Below is a small trained network, with its code and all its weights. Each question gives an input and a class and asks what happens when units are switched off, that is, made to give their printed mean instead of their output.

import numpy as np


def w(rows, s, z=0):
    codes = np.array(rows[::2]) - 128.0
    scale = np.full(codes.shape[1], s)
    scale[-1] = z or s
    return codes * scale


def norm(h):
    return h / np.sqrt((h * h).mean(-1, keepdims=True) + 1e-5)


def f(y):
    return y / 2 * (1 + np.tanh(0.7978845608 * (y + 0.044715 * y**3)))


def log_softmax(a):
    a = a - a.max(-1, keepdims=True)
    return a - np.log(np.exp(a).sum(-1, keepdims=True))


def net(x, mask):
    res = np.array(x, float).reshape(1, 7) / 4 @ E
    u = 0
    for l in range(3):
        y = f(norm(res) @ A[l][:, :-1].T + A[l][:, -1])
        res = res + np.where(mask[u : u + 5], y, B[l][:, -1]) @ B[l][:, :-1]
        u += 5
    return log_softmax(norm(res)[-1] @ U[:, :-1].T + U[:, -1])


A, B = {}, {}
E = w([
[133,114,164,140,145,38,155,144,200,212],'x0',
[88,212,175,151,243,147,122,98,95,110],'x1',
[140,248,106,56,87,240,16,26,141,108],'x2',
[140,137,122,36,161,211,27,79,184,23],'x3',
[134,61,109,117,125,184,51,143,190,1],'x4',
[57,115,216,221,32,61,95,181,144,221],'x5',
[185,104,145,69,101,86,189,113,71,83],'x6',
],0.007)
A[0] = w([
[161,106,123,93,58,123,139,111,105,89,3],'0.n0',
[190,188,33,71,102,137,179,81,90,176,113],'0.n1',
[100,161,129,142,74,155,98,121,123,146,120],'0.n2',
[103,86,121,166,110,154,142,163,30,61,47],'0.n3',
[132,1,93,159,77,110,130,179,161,124,98],'0.n4',
],0.024,0.0043)
B[0] = w([
[190,94,192,90,87,135,111,109,136,132,170],'0.n0',
[47,167,48,161,253,109,121,146,103,96,243],'0.n1',
[240,221,156,144,126,115,121,125,108,131,186],'0.n2',
[152,203,66,135,199,82,122,136,114,90,179],'0.n3',
[48,45,42,158,76,187,129,193,204,176,253],'0.n4',
],0.014,0.018)
A[1] = w([
[108,153,119,233,14,158,112,170,44,129,5],'1.n0',
[185,83,133,113,33,143,177,147,117,186,23],'1.n1',
[95,151,141,192,95,45,173,171,61,212,208],'1.n2',
[144,109,113,75,6,113,108,109,69,125,19],'1.n3',
[160,65,52,127,102,76,186,194,158,147,100],'1.n4',
],0.021,0.0026)
B[1] = w([
[219,164,150,107,117,154,82,124,198,123,184],'1.n0',
[180,154,179,121,104,76,134,122,83,80,172],'1.n1',
[57,80,182,124,114,59,229,98,22,163,213],'1.n2',
[244,123,179,124,123,111,100,102,173,139,132],'1.n3',
[207,212,238,154,121,171,58,113,160,161,254],'1.n4',
],0.011,0.018)
A[2] = w([
[103,151,171,187,133,121,173,141,108,229,109],'2.n0',
[141,107,70,73,101,161,100,107,103,97,72],'2.n1',
[132,61,6,125,16,120,143,177,94,107,17],'2.n2',
[144,199,65,104,214,167,88,94,168,76,108],'2.n3',
[165,82,136,82,94,117,203,108,59,186,5],'2.n4',
],0.021,0.0025)
B[2] = w([
[255,98,141,55,112,84,82,96,153,69,207],'2.n0',
[96,199,155,213,99,162,161,117,116,218,139],'2.n1',
[43,63,107,76,132,154,165,80,51,62,143],'2.n2',
[146,174,101,116,183,105,110,126,106,70,253],'2.n3',
[60,123,122,142,129,220,114,149,189,130,155],'2.n4',
],0.013,0.025)
U = w([
[126,235,32,133,252,128,93,105,79,29,215],'0',
[65,23,24,156,52,218,109,190,216,158,47],'1',
[235,137,221,118,44,94,114,108,142,156,210],'2',
[24,39,141,104,130,56,255,74,16,136,4],'3',
],0.0083,0.0027)

Each question gives the input, the list of numbers given to net, and the class t.
The units are the neurons (one row each of A and B). Each row of codes is followed by its name. A weight is (code - 128) times the scale printed after its matrix; where a second scale follows, it is the last column's (A, B and U).
mask holds one flag per neuron, layer by layer. A switched-off neuron (its flag False) gives its mean, the last column of its row in B, instead of its output. The means were averaged over made-up inputs and are rounded, as every weight is.
A unit's drop is (log p(t) with every unit on - log p(t) with that unit switched off) / (log p(t) with every unit on - log p(t) with every unit switched off).
The circuit of an input: a set's keep is (log p(t) with only the set's units on - log p(t) with every unit switched off) / (log p(t) with every unit on - log p(t) with every unit switched off). Starting from the 12 units with the biggest drops (on a tie, the unit counted first), units are removed one at a time, each time the one whose removal leaves the highest keep (on an exact tie, the one counted first), for as long as the keep stays at least 0.8.
circuit, biggest first: the units of the circuit, biggest drop first
most important unit: the unit with the biggest drop
top k neurons in layer l: the k neurons of layer l with the biggest drops, biggest first
drop of u: that unit's drop, to one decimal
input [4,8,-6,3,-4,-3,2], class 3: top 3 neurons in layer 0 => 0.n4; 0.n0; 0.n2
input [2,7,2,-8,-8,3,2], class 3: most important unit => 1.n2
input [6,-3,-7,-8,4,7,6], class 1: top 2 neurons in layer 0 => 0.n4; 0.n2
input [-4,6,-4,-8,-5,-5,-7], class 3: circuit, biggest first => 1.n2; 2.n3
input [3,4,-7,-3,6,0,1], class 2: top 2 neurons in layer 2 => 2.n0; 2.n4
input [1,2,-8,7,0,8,-8], class 1: top 2 neurons in layer 0 => 0.n4; 0.n2
input [1,-4,7,8,5,2,4], class 2: top 2 neurons in layer 0 => 0.n1; 0.n0
input [-7,3,-5,0,-5,8,4], class 2: top 2 neurons in layer 2 => 2.n0; 2.n3
input [-2,-7,-8,-1,-1,5,-5], class 1: drop of 0.n4 => 1.9
input [-4,-3,-8,6,1,4,0], class 1: drop of 0.n4 => 1.0
input [-5,-7,-5,3,-2,5,0], class 1: drop of 0.n4 => 1.1
input [6,2,-1,-8,-7,4,6], class 3: drop of 0.n4 => 1.1
